Below are the code and all the weights of a small trained network. Each question names an input and a target symbol and asks about switching units off, where a switched-off unit gives its printed mean instead of its output.

import numpy as np


def w(rows, s, z=0):
    codes = np.array(rows[::2]) - 128.0
    scale = np.full(codes.shape[1], s)
    scale[-1] = z or s
    return codes * scale


def f(y):
    return y / 2 * (1 + np.tanh(0.7978845608 * (y + 0.044715 * y**3)))


def softmax(a):
    e = np.exp(a - a.max(-1, keepdims=True))
    return e / e.sum(-1, keepdims=True)


def log_softmax(a):
    a = a - a.max(-1, keepdims=True)
    return a - np.log(np.exp(a).sum(-1, keepdims=True))


def net(x, mask):
    ids = ['αγεθμστφ'.index(c) for c in x.split()]
    T = len(ids)
    res = E[ids] + P[:T]
    r = res
    for j in range(2):
        rows = slice(3 * j, 3 * j + 3)
        q, k, v = (r @ M[0][rows].T for M in (Q, K, V))
        z = softmax(np.where(np.tri(T) > 0, q @ k.T / 3**0.5, -1e9)) @ v
        o = O[0][rows]
        res = res + np.where(mask[j], z, o[:, -1]) @ o[:, :-1]
    y = f(res @ A[0][:, :-1].T + A[0][:, -1])
    res = res + np.where(mask[2:14], y, B[0][:, -1]) @ B[0][:, :-1]
    return log_softmax(res[-1] @ U[:, :-1].T + U[:, -1])


Q, K, V, O, A, B = {}, {}, {}, {}, {}, {}
E = w([
[19,73,202,37,94,176],'α',
[239,174,60,142,254,119],'γ',
[203,125,129,109,43,235],'ε',
[137,153,218,199,156,26],'θ',
[27,232,203,241,190,181],'μ',
[176,41,199,93,116,137],'σ',
[109,190,180,158,16,77],'τ',
[206,235,104,118,104,24],'φ',
],0.0089)
P = w([
[181,3,93,137,32,43],'0',
[106,132,127,39,175,86],'1',
[119,159,134,54,155,92],'2',
[126,162,149,62,162,89],'3',
[144,159,167,62,152,116],'4',
[159,159,180,54,148,125],'5',
[168,166,194,60,136,127],'6',
[195,177,196,72,133,133],'7',
[209,199,202,88,133,144],'8',
[204,201,209,89,122,177],'9',
],0.0058)
Q[0] = w([
[124,16,92,249,145,143],'H1',
[83,90,16,169,112,82],'H1',
[163,161,211,148,141,110],'H1',
[146,142,66,164,44,118],'H2',
[191,222,241,62,143,178],'H2',
[108,107,99,213,84,166],'H2',
],0.011)
K[0] = w([
[88,150,160,50,223,107],'H1',
[118,220,175,81,157,107],'H1',
[149,73,156,185,89,113],'H1',
[56,92,22,179,134,104],'H2',
[254,110,198,192,85,80],'H2',
[108,118,77,106,118,191],'H2',
],0.012)
V[0] = w([
[183,132,88,153,34,250],'H1',
[24,59,47,184,119,81],'H1',
[116,107,122,19,150,130],'H1',
[81,115,106,224,43,112],'H2',
[78,234,126,69,69,69],'H2',
[78,162,253,189,188,80],'H2',
],0.017)
O[0] = w([
[96,199,163,140,249,47,138],'H1',
[91,215,60,104,90,253,88],'H1',
[199,149,137,56,97,83,133],'H1',
[180,148,220,194,111,168,94],'H2',
[166,249,89,172,55,103,253],'H2',
[48,131,108,245,156,64,214],'H2',
],0.012,0.0063)
A[0] = w([
[61,209,120,19,120,173,104],'N1',
[147,63,41,123,37,83,156],'N2',
[60,105,249,135,83,126,96],'N3',
[96,122,182,129,131,62,3],'N4',
[224,142,134,174,241,114,21],'N5',
[214,182,145,105,192,105,166],'N6',
[71,21,130,167,222,167,130],'N7',
[176,55,117,129,66,224,84],'N8',
[199,113,13,144,159,184,94],'N9',
[75,127,35,88,114,76,84],'N10',
[2,183,233,69,44,97,68],'N11',
[104,67,85,230,149,117,88],'N12',
],0.0074,0.0053)
B[0] = w([
[69,155,210,97,145,172,173],'N1',
[79,52,65,100,47,138,213],'N2',
[203,77,154,169,156,103,160],'N3',
[121,88,35,83,58,165,172],'N4',
[134,45,127,149,61,232,192],'N5',
[154,194,87,109,194,92,255],'N6',
[91,68,159,160,196,139,169],'N7',
[56,170,81,92,143,102,161],'N8',
[148,94,89,161,151,254,139],'N9',
[78,154,134,120,197,114,174],'N10',
[231,104,99,181,113,168,193],'N11',
[142,144,150,84,101,137,209],'N12',
],0.013,0.0091)
U = w([
[101,50,217,85,15,255,100],'α',
[136,88,12,69,192,216,2],'γ',
[171,123,164,92,215,34,184],'ε',
[8,84,35,224,135,67,139],'θ',
[69,172,162,174,197,170,125],'μ',
[60,26,116,33,144,41,134],'σ',
[249,106,114,90,5,102,108],'τ',
[61,213,37,35,68,97,164],'φ',
],0.0037,0.0073)

Each question gives the input, a string of symbols that net reads in full, and the target symbol t.
The units are the heads (3 rows each of Q, K, V and O) and the neurons (one row each of A and B). Each row of codes is followed by its name. A weight is (code - 128) times the scale printed after its matrix; where a second scale follows, it is the last column's (O, A, B and U).
mask holds one flag per unit, heads first, then neurons. A switched-off unit (its flag False) gives its mean, the last column of its rows in O or B, instead of its output. The means were averaged over made-up inputs and are rounded, as every weight is.
A unit's drop is (log p(t) with every unit on - log p(t) with that unit switched off) / (log p(t) with every unit on - log p(t) with every unit switched off).
The circuit of an input: a set's keep is (log p(t) with only the set's units on - log p(t) with every unit switched off) / (log p(t) with every unit on - log p(t) with every unit switched off). Starting from the 12 units with the biggest drops (on a tie, the unit counted first), units are removed one at a time, each time the one whose removal leaves the highest keep (on an exact tie, the one counted first), for as long as the keep stays at least 0.8.
circuit, biggest first: the units of the circuit, biggest drop first
most important unit: the unit with the biggest drop
top k neurons: the k neurons with the biggest drops, biggest first
which heads matter: for each layer, one digit per head in row order, 1 if its drop is at least 0.15 and else 0, layers parted by /
input σ γ γ ε φ σ, target ε: which heads matter : 10
input α τ θ τ, target τ: circuit, biggest first : (N11, H1)
input φ α α τ μ τ θ, target τ: most important unit : N12
input τ σ φ θ α μ γ α φ, target μ: circuit, biggest first : (H1, N2)
input ε μ γ φ φ θ α τ φ μ, target γ: circuit, biggest first : (H1, N5, N4, N6)
input γ θ σ θ σ α α γ, target σ: which heads matter : 11
input ε τ γ ε ε, target γ: which heads matter : 10
input γ ε α, target ε: top 2 neurons : (N2, N5)
input α μ α α, target α: circuit, biggest first : (H1, N1)
input θ θ α α ε ε α, target ε: top 2 neurons : (N3, N2)
input γ α σ θ, target σ: which heads matter : 11
input μ σ μ σ α σ ε, target σ: circuit, biggest first : (H2, H1)
input θ ε θ θ α, target θ: which heads matter : 01
input γ α γ, target γ: circuit, biggest first : (N9, H2)
input α σ μ α γ α ε, target ε: which heads matter : 10
input α α φ φ φ φ γ φ θ, target φ: circuit, biggest first : (H1, H2)
input α α α φ μ, target φ: which heads matter : 11
input φ τ γ, target τ: which heads matter : 11
input α φ σ, target φ: which heads matter : 11
input α γ θ α α θ τ, target θ: most important unit : H2
input ε α θ γ σ γ γ γ α ε, target ε: top 2 neurons : (N6, N2)
input α μ φ α α φ, target φ: which heads matter : 01
